Below are the code and all the weights of a small trained network. Each question names an input and a target symbol and asks about switching units off, where a switched-off unit gives its printed mean instead of its output.

import numpy as np


def w(rows, s, z=0):
    codes = np.array(rows[::2]) - 128.0
    scale = np.full(codes.shape[1], s)
    scale[-1] = z or s
    return codes * scale


def norm(h):
    return h / np.sqrt((h * h).mean(-1, keepdims=True) + 1e-5)


def f(y):
    return np.maximum(y, 0)


def softmax(a):
    e = np.exp(a - a.max(-1, keepdims=True))
    return e / e.sum(-1, keepdims=True)


def log_softmax(a):
    a = a - a.max(-1, keepdims=True)
    return a - np.log(np.exp(a).sum(-1, keepdims=True))


def net(x, mask):
    ids = ['αεζηθπτ'.index(c) for c in x.split()]
    T = len(ids)
    res = E[ids] + P[:T]
    r = norm(res)
    for j in range(2):
        rows = slice(2 * j, 2 * j + 2)
        q, k, v = (r @ M[0][rows].T for M in (Q, K, V))
        z = softmax(np.where(np.tri(T) > 0, q @ k.T / 2**0.5, -1e9)) @ v
        o = O[0][rows]
        res = res + np.where(mask[j], z, o[:, -1]) @ o[:, :-1]
    y = f(norm(res) @ A[0][:, :-1].T + A[0][:, -1])
    res = res + np.where(mask[2:10], y, B[0][:, -1]) @ B[0][:, :-1]
    return log_softmax(norm(res)[-1] @ U[:, :-1].T + U[:, -1])


Q, K, V, O, A, B = {}, {}, {}, {}, {}, {}
E = w([
[157,114,123,139,156,230,50],'α',
[165,141,154,81,71,112,5],'ε',
[110,186,126,51,140,119,152],'ζ',
[135,145,54,167,89,160,12],'η',
[220,106,152,132,124,183,106],'θ',
[175,94,178,71,104,92,134],'π',
[66,172,76,54,126,59,103],'τ',
],0.019)
P = w([
[206,208,203,227,184,104,105],'0',
[68,105,139,145,39,213,101],'1',
[91,145,240,72,142,188,177],'2',
[155,205,189,119,83,193,86],'3',
[46,92,206,93,239,82,147],'4',
[74,84,64,218,78,136,188],'5',
[112,135,34,122,127,108,112],'6',
[121,70,1,96,130,106,81],'7',
],0.0077)
Q[0] = w([
[103,169,184,250,117,126,56],'head 0',
[183,96,70,143,3,175,90],'head 0',
[60,254,193,52,193,141,169],'head 1',
[25,126,94,204,37,93,186],'head 1',
],0.0062)
K[0] = w([
[73,130,172,137,173,184,199],'head 0',
[176,64,96,113,114,139,173],'head 0',
[132,94,133,194,81,254,124],'head 1',
[221,125,115,141,173,129,138],'head 1',
],0.0099)
V[0] = w([
[167,138,235,112,148,43,193],'head 0',
[156,133,84,85,37,75,95],'head 0',
[157,92,98,254,207,179,187],'head 1',
[140,115,193,155,128,170,75],'head 1',
],0.0061)
O[0] = w([
[71,76,98,97,84,101,254,112],'head 0',
[236,139,122,122,103,35,184,169],'head 0',
[95,217,175,67,84,91,123,1],'head 1',
[202,186,42,150,174,168,157,176],'head 1',
],0.0082,0.0087)
A[0] = w([
[27,163,98,72,164,31,124,215],'neuron 0',
[254,12,50,129,112,175,224,93],'neuron 1',
[166,125,86,111,148,152,20,118],'neuron 2',
[189,52,198,20,67,92,127,91],'neuron 3',
[79,148,12,35,130,77,177,3],'neuron 4',
[79,136,223,129,44,219,163,71],'neuron 5',
[31,178,50,24,112,111,196,101],'neuron 6',
[147,244,53,121,99,90,225,188],'neuron 7',
],0.0069,0.0036)
B[0] = w([
[204,173,143,142,166,176,129,167],'neuron 0',
[148,236,137,114,184,86,155,244],'neuron 1',
[80,73,67,154,139,150,182,254],'neuron 2',
[57,156,111,95,124,76,115,182],'neuron 3',
[149,102,174,104,193,115,111,161],'neuron 4',
[116,200,27,197,144,92,126,131],'neuron 5',
[175,76,105,181,197,150,53,162],'neuron 6',
[124,186,163,61,247,169,100,174],'neuron 7',
],0.011,0.0087)
U = w([
[139,131,211,138,225,252,131,231],'α',
[209,144,55,141,176,88,129,94],'ε',
[7,143,153,88,84,139,148,188],'ζ',
[112,164,184,191,79,101,66,4],'η',
[90,87,98,62,83,207,139,19],'θ',
[88,189,125,51,75,45,254,189],'π',
[92,112,191,89,69,80,73,124],'τ',
],0.007,0.002)

Each question gives the input, a string of symbols that net reads in full, and the target symbol t.
The units are the heads (2 rows each of Q, K, V and O) and the neurons (one row each of A and B). Each row of codes is followed by its name. A weight is (code - 128) times the scale printed after its matrix; where a second scale follows, it is the last column's (O, A, B and U).
mask holds one flag per unit, heads first, then neurons. A switched-off unit (its flag False) gives its mean, the last column of its rows in O or B, instead of its output. The means were averaged over made-up inputs and are rounded, as every weight is.
A unit's drop is (log p(t) with every unit on - log p(t) with that unit switched off) / (log p(t) with every unit on - log p(t) with every unit switched off).
The circuit of an input: a set's keep is (log p(t) with only the set's units on - log p(t) with every unit switched off) / (log p(t) with every unit on - log p(t) with every unit switched off). Starting from all 10 units, units are removed one at a time, each time the one whose removal leaves the highest keep (on an exact tie, the one counted first), for as long as the keep stays at least 0.8.
units of the circuit, in order: the units of the circuit, biggest drop first
most important unit: the unit with the biggest drop
top k neurons: the k neurons with the biggest drops, biggest first
heads that matter: for each layer, one digit per head in row order, 1 if its drop is at least 0.15 and else 0, layers parted by /
drop when u is switched off: that unit's drop, to one decimal
input ε ε ε, target ε: units of the circuit, in order => (head 1; head 0; neuron 7)
input ε θ ε, target θ: heads that matter => 00
input ε η ε ε τ, target α: units of the circuit, in order => (neuron 0; neuron 4)
input ε ε ε ε ε ε θ ζ, target α: units of the circuit, in order => (neuron 7; neuron 4)
input η τ ε, target τ: units of the circuit, in order => (neuron 3; neuron 1; neuron 7)
input ε π ε, target π: units of the circuit, in order => (head 0; neuron 3)
input π ε θ η, target θ: heads that matter => 10
input ε ζ θ τ π, target π: heads that matter => 00
input ε ε π ε α τ, target α: most important unit => neuron 7
input η π ε, target π: top 2 neurons => (neuron 3; neuron 6)
input ε τ ε, target τ: drop when neuron 4 is switched off => 0.0
input θ θ ε, target θ: drop when neuron 2 is switched off => 0.2
input ε ε ε ε θ θ τ ζ, target α: drop when head 0 is switched off => -0.1
